Below are the code and all the weights of a small trained network. Each question names an input and a target symbol and asks about switching units off, where a switched-off unit gives its printed mean instead of its output.

import numpy as np


def w(rows, s, z=0):
    codes = np.array(rows[::2]) - 128.0
    scale = np.full(codes.shape[1], s)
    scale[-1] = z or s
    return codes * scale


def norm(h):
    return h / np.sqrt((h * h).mean(-1, keepdims=True) + 1e-5)


def softmax(a):
    e = np.exp(a - a.max(-1, keepdims=True))
    return e / e.sum(-1, keepdims=True)


def log_softmax(a):
    a = a - a.max(-1, keepdims=True)
    return a - np.log(np.exp(a).sum(-1, keepdims=True))


def net(x, mask):
    ids = ['αβγδεζθλμξπστφψω'.index(c) for c in x.split()]
    T = len(ids)
    res = E[ids] + P[:T]
    u = 0
    for l in range(3):
        r = norm(res)
        for j in range(2):
            rows = slice(4 * j, 4 * j + 4)
            q, k, v = (r @ M[l][rows].T for M in (Q, K, V))
            z = softmax(np.where(np.tri(T) > 0, q @ k.T / 4**0.5, -1e9)) @ v
            o = O[l][rows]
            res = res + np.where(mask[u + j], z, o[:, -1]) @ o[:, :-1]
        u += 2
    return log_softmax(norm(res)[-1] @ U[:, :-1].T + U[:, -1])


Q, K, V, O = {}, {}, {}, {}
E = w([
[91,156,74,93,127,117,121],'α',
[90,120,28,242,123,126,79],'β',
[139,103,109,68,156,119,91],'γ',
[130,133,87,114,94,125,111],'δ',
[148,174,108,137,123,142,113],'ε',
[138,103,91,120,170,102,163],'ζ',
[89,115,91,92,113,100,121],'θ',
[127,50,89,152,73,128,127],'λ',
[253,143,108,131,93,131,80],'μ',
[107,180,127,102,153,108,121],'ξ',
[162,94,128,68,133,172,144],'π',
[77,113,119,119,155,146,138],'σ',
[117,192,100,88,133,123,124],'τ',
[124,70,143,164,143,177,158],'φ',
[132,115,154,84,83,133,79],'ψ',
[135,123,170,148,128,45,65],'ω',
],0.029)
P = w([
[109,46,76,133,185,150,1],'0',
[106,65,67,147,150,126,58],'1',
[90,104,68,148,123,105,112],'2',
[116,115,95,156,148,126,109],'3',
[125,131,121,152,171,132,119],'4',
[131,134,125,146,162,123,144],'5',
[135,150,138,154,149,121,161],'6',
[162,158,152,133,134,97,167],'7',
[131,159,151,119,113,76,196],'8',
],0.009)
Q[0] = w([
[193,96,126,115,144,87,138],'0.h0',
[125,177,137,111,56,228,130],'0.h0',
[180,163,28,154,185,122,197],'0.h0',
[135,148,135,249,113,74,114],'0.h0',
[147,77,132,155,123,147,129],'0.h1',
[166,37,71,132,65,104,143],'0.h1',
[134,171,93,102,157,113,97],'0.h1',
[115,141,134,111,116,144,131],'0.h1',
],0.017)
K[0] = w([
[166,91,152,82,146,57,127],'0.h0',
[191,162,60,113,97,207,102],'0.h0',
[171,224,93,168,183,102,248],'0.h0',
[159,116,143,241,114,68,67],'0.h0',
[120,128,158,132,128,179,145],'0.h1',
[186,149,132,90,78,212,246],'0.h1',
[173,119,86,125,139,61,138],'0.h1',
[135,113,111,122,108,112,116],'0.h1',
],0.013)
V[0] = w([
[103,133,119,97,90,172,141],'0.h0',
[101,116,189,141,60,147,168],'0.h0',
[138,96,219,214,107,92,174],'0.h0',
[63,140,197,154,110,70,97],'0.h0',
[143,130,3,130,137,172,117],'0.h1',
[133,114,116,104,119,131,167],'0.h1',
[143,144,147,128,93,164,180],'0.h1',
[97,115,69,98,117,140,92],'0.h1',
],0.012)
O[0] = w([
[127,143,104,108,137,161,106,87],'0.h0',
[163,147,127,89,186,150,70,20],'0.h0',
[184,132,160,113,182,100,94,61],'0.h0',
[156,136,157,102,134,101,58,72],'0.h0',
[123,9,117,140,123,121,137,246],'0.h1',
[168,99,141,145,141,155,116,136],'0.h1',
[142,132,138,137,186,158,116,69],'0.h1',
[116,87,92,150,77,126,144,179],'0.h1',
],0.012,0.013)
Q[1] = w([
[171,123,51,119,185,125,138],'1.h0',
[131,122,121,139,98,147,118],'1.h0',
[178,148,113,164,172,172,122],'1.h0',
[123,113,168,80,53,170,83],'1.h0',
[98,77,174,129,162,135,96],'1.h1',
[109,181,232,73,82,137,28],'1.h1',
[129,217,76,140,218,135,11],'1.h1',
[90,195,146,81,137,251,41],'1.h1',
],0.02)
K[1] = w([
[63,102,42,173,135,228,166],'1.h0',
[182,108,131,141,122,139,98],'1.h0',
[74,109,86,137,100,192,123],'1.h0',
[172,176,162,37,152,92,102],'1.h0',
[113,50,176,159,135,118,113],'1.h1',
[86,129,172,65,128,126,6],'1.h1',
[78,88,42,199,118,70,42],'1.h1',
[16,127,115,145,86,185,30],'1.h1',
],0.019)
V[1] = w([
[122,141,145,133,163,68,130],'1.h0',
[118,147,107,191,179,143,148],'1.h0',
[123,145,100,183,157,180,154],'1.h0',
[186,184,84,173,179,117,196],'1.h0',
[48,103,133,120,161,68,93],'1.h1',
[126,171,163,231,155,68,145],'1.h1',
[116,143,98,62,181,184,193],'1.h1',
[62,102,251,187,73,243,148],'1.h1',
],0.017)
O[1] = w([
[141,126,150,194,143,201,128,11],'1.h0',
[158,178,102,154,137,116,150,155],'1.h0',
[171,179,93,125,127,67,153,192],'1.h0',
[219,152,108,202,110,130,163,22],'1.h0',
[36,137,179,98,151,67,153,140],'1.h1',
[154,164,176,176,155,41,143,151],'1.h1',
[124,135,29,150,184,165,176,59],'1.h1',
[154,162,99,9,188,93,56,254],'1.h1',
],0.013,0.0052)
Q[2] = w([
[144,105,59,77,161,25,179],'2.h0',
[106,126,194,105,147,152,250],'2.h0',
[72,151,109,143,224,127,127],'2.h0',
[179,147,206,81,203,233,118],'2.h0',
[186,138,132,146,97,102,216],'2.h1',
[59,168,118,245,227,86,82],'2.h1',
[139,173,210,107,116,160,21],'2.h1',
[192,182,125,76,189,118,175],'2.h1',
],0.019)
K[2] = w([
[157,185,48,131,176,99,178],'2.h0',
[66,160,189,134,95,117,181],'2.h0',
[66,153,119,106,170,117,126],'2.h0',
[96,107,128,12,54,130,106],'2.h0',
[184,129,71,171,155,130,163],'2.h1',
[37,89,169,144,206,55,96],'2.h1',
[85,141,147,164,92,126,4],'2.h1',
[127,149,15,155,122,112,107],'2.h1',
],0.024)
V[2] = w([
[74,159,57,229,159,115,3],'2.h0',
[130,177,126,133,68,111,95],'2.h0',
[133,173,94,143,103,134,139],'2.h0',
[132,145,134,45,126,148,102],'2.h0',
[141,138,123,105,94,142,92],'2.h1',
[80,88,118,150,152,143,143],'2.h1',
[136,128,156,126,173,202,163],'2.h1',
[86,160,130,146,152,108,135],'2.h1',
],0.029)
O[2] = w([
[142,113,29,76,130,65,6,118],'2.h0',
[121,129,124,135,82,163,85,104],'2.h0',
[89,127,161,120,108,144,108,127],'2.h0',
[157,157,165,160,155,185,107,20],'2.h0',
[161,152,144,109,118,156,102,75],'2.h1',
[127,138,103,131,168,97,153,210],'2.h1',
[85,106,106,69,101,119,141,4],'2.h1',
[107,122,112,136,173,125,127,117],'2.h1',
],0.025,0.019)
U = w([
[93,123,111,152,127,142,128,55],'α',
[155,132,87,120,114,37,82,202],'β',
[113,83,132,134,149,149,128,72],'γ',
[118,46,90,187,124,165,131,2],'δ',
[141,164,74,244,149,146,126,11],'ε',
[121,145,143,162,147,48,220,155],'ζ',
[81,68,142,151,143,145,111,59],'θ',
[199,27,148,164,189,131,115,21],'λ',
[168,151,163,165,53,138,135,197],'μ',
[55,241,171,168,150,102,98,149],'ξ',
[150,152,83,48,140,179,181,135],'π',
[114,126,148,131,192,141,114,135],'σ',
[63,204,74,169,114,170,140,79],'τ',
[198,223,152,120,200,98,131,167],'φ',
[82,98,206,34,144,135,117,185],'ψ',
[121,111,240,130,151,43,89,64],'ω',
],0.011,0.0048)

Each question gives the input, a string of symbols that net reads in full, and the target symbol t.
The units are the heads (4 rows each of Q, K, V and O). Each row of codes is followed by its name. A weight is (code - 128) times the scale printed after its matrix; where a second scale follows, it is the last column's (O and U).
mask holds one flag per head, layer by layer. A switched-off head (its flag False) gives its mean, the last column of its rows in O, instead of its output. The means were averaged over made-up inputs and are rounded, as every weight is.
A unit's drop is (log p(t) with every unit on - log p(t) with that unit switched off) / (log p(t) with every unit on - log p(t) with every unit switched off).
The circuit of an input: a set's keep is (log p(t) with only the set's units on - log p(t) with every unit switched off) / (log p(t) with every unit on - log p(t) with every unit switched off). Starting from all 6 units, units are removed one at a time, each time the one whose removal leaves the highest keep (on an exact tie, the one counted first), for as long as the keep stays at least 0.8.
units of the circuit, in order: the units of the circuit, biggest drop first
unit that matters most: the unit with the biggest drop
heads that matter: for each layer, one digit per head in row order, 1 if its drop is at least 0.15 and else 0, layers parted by /
drop when u is switched off: that unit's drop, to one decimal
input β ξ ζ β γ, target β: heads that matter -> 00 / 00 / 10
input λ π π ζ π ψ, target ψ: units of the circuit, in order -> (1.h0, 0.h0)
input γ π δ, target π: units of the circuit, in order -> (1.h1, 2.h1, 2.h0)
input δ β μ λ, target μ: heads that matter -> 00 / 01 / 01
input β δ β ζ ζ β ξ ω, target ω: units of the circuit, in order -> (0.h0, 1.h1)
input ω ζ λ μ τ ζ τ, target τ: unit that matters most -> 1.h0
input ζ π ψ ξ, target ψ: units of the circuit, in order -> (1.h0, 0.h0)
input ξ α π ζ β δ ζ ω τ, target τ: units of the circuit, in order -> (0.h1, 1.h1, 1.h0, 0.h0)
input γ ζ π ζ ζ π σ, target π: units of the circuit, in order -> (1.h1, 2.h1)
input μ ξ θ λ ε, target μ: units of the circuit, in order -> (2.h1, 1.h1)
input ζ β μ ξ, target μ: units of the circuit, in order -> (1.h1, 2.h1)
input β β ζ μ σ, target μ: units of the circuit, in order -> (1.h1, 2.h1, 0.h1)
input ζ λ ζ π ζ ζ φ λ, target φ: units of the circuit, in order -> (0.h1, 1.h1, 2.h0)
input ε ζ δ φ β τ β σ λ, target β: heads that matter -> 00 / 10 / 10
input β λ ζ γ ζ λ θ μ α, target μ: unit that matters most -> 1.h1
input ζ ζ φ θ τ, target φ: units of the circuit, in order -> (1.h1, 0.h1, 2.h0)
input β ζ ζ τ π μ ε, target μ: units of the circuit, in order -> (1.h1, 2.h1)
input μ μ δ σ δ δ, target μ: heads that matter -> 00 / 00 / 01
input ω ζ ζ ε ζ μ ζ β λ, target λ: heads that matter -> 11 / 10 / 10
input ζ β λ α λ, target β: unit that matters most -> 2.h0
input β τ ξ ε ξ ξ, target β: heads that matter -> 01 / 00 / 10
input ζ ζ ζ ξ μ ζ φ μ τ, target μ: heads that matter -> 00 / 01 / 00
input τ δ π, target π: heads that matter -> 10 / 01 / 01
input ζ ζ ζ ζ β β σ, target β: drop when 2.h0 is switched off -> 0.9
